Below is a small trained network, with its code and all its weights. Each question gives an input and a class and asks what happens when units are switched off, that is, made to give their printed mean instead of their output.

import numpy as np


def w(rows, s, z=0):
    codes = np.array(rows[::2]) - 128.0
    scale = np.full(codes.shape[1], s)
    scale[-1] = z or s
    return codes * scale


def f(y):
    return np.maximum(y, 0)


def log_softmax(a):
    a = a - a.max(-1, keepdims=True)
    return a - np.log(np.exp(a).sum(-1, keepdims=True))


def net(x, mask):
    res = np.array(x, float).reshape(1, 2) / 4 @ E
    y = f(res @ A[0][:, :-1].T + A[0][:, -1])
    res = res + np.where(mask, y, B[0][:, -1]) @ B[0][:, :-1]
    return log_softmax(res[-1] @ U[:, :-1].T + U[:, -1])


A, B = {}, {}
E = w([
[82,157,189,97,183,63,45,66,174],'x0',
[132,87,32,251,194,20,69,76,81],'x1',
],0.012)
A[0] = w([
[206,96,87,108,93,190,220,219,90,88],'N0',
[72,94,146,80,118,109,94,127,177,104],'N1',
[73,157,207,123,158,122,113,136,159,103],'N2',
[150,127,146,95,113,143,133,155,152,253],'N3',
[114,172,206,66,171,96,68,128,172,117],'N4',
[99,186,247,44,137,194,209,223,213,96],'N5',
],0.013,0.017)
B[0] = w([
[51,196,183,100,71,58,183,148,103,209],'N0',
[163,200,200,182,101,162,127,131,58,157],'N1',
[103,178,127,174,44,133,217,125,46,167],'N2',
[72,6,177,57,155,201,79,66,200,211],'N3',
[95,111,183,94,112,57,164,117,101,195],'N4',
[77,130,65,155,224,72,146,166,133,251],'N5',
],0.014,0.028)
U = w([
[84,161,211,121,51,91,187,142,95,148],'0',
[106,112,12,170,254,68,143,168,111,144],'1',
[107,33,192,72,137,200,99,88,190,254],'2',
[204,147,136,138,110,158,151,142,141,69],'3',
[178,148,95,88,99,173,101,158,167,61],'4',
[164,176,141,139,82,176,123,130,163,74],'5',
[167,170,144,127,99,156,165,130,84,58],'6',
],0.015,0.0098)

Each question gives the input, the list of numbers given to net, and the class t.
The units are the neurons (one row each of A and B). Each row of codes is followed by its name. A weight is (code - 128) times the scale printed after its matrix; where a second scale follows, it is the last column's (A, B and U).
mask holds one flag per neuron, in row order. A switched-off neuron (its flag False) gives its mean, the last column of its row in B, instead of its output. The means were averaged over made-up inputs and are rounded, as every weight is.
A unit's drop is (log p(t) with every unit on - log p(t) with that unit switched off) / (log p(t) with every unit on - log p(t) with every unit switched off).
The circuit of an input: a set's keep is (log p(t) with only the set's units on - log p(t) with every unit switched off) / (log p(t) with every unit on - log p(t) with every unit switched off). Starting from all 6 units, units are removed one at a time, each time the one whose removal leaves the highest keep (on an exact tie, the one counted first), for as long as the keep stays at least 0.8.
circuit, biggest first: the units of the circuit, biggest drop first
most important unit: the unit with the biggest drop
k most important neurons: the k neurons with the biggest drops, biggest first
drop when u is switched off: that unit's drop, to one decimal
input [3,-1], class 2: most important unit	N0
input [2,3], class 2: circuit, biggest first	N5, N0
input [8,7], class 0: 2 most important neurons	N5, N3
input [8,8], class 0: 2 most important neurons	N5, N3
input [6,-7], class 1: 2 most important neurons	N5, N0
input [-3,1], class 2: 3 most important neurons	N5, N2, N4
input [1,1], class 2: 2 most important neurons	N5, N0
input [3,-3], class 2: 2 most important neurons	N0, N3
input [0,2], class 2: 2 most important neurons	N5, N0
input [2,-3], class 2: 2 most important neurons	N0, N3
input [-6,4], class 0: drop when N1 is switched off	0.0
input [8,6], class 0: drop when N5 is switched off	1.6
input [-7,7], class 0: drop when N5 is switched off	2.8
input [8,5], class 0: most important neuron	N5
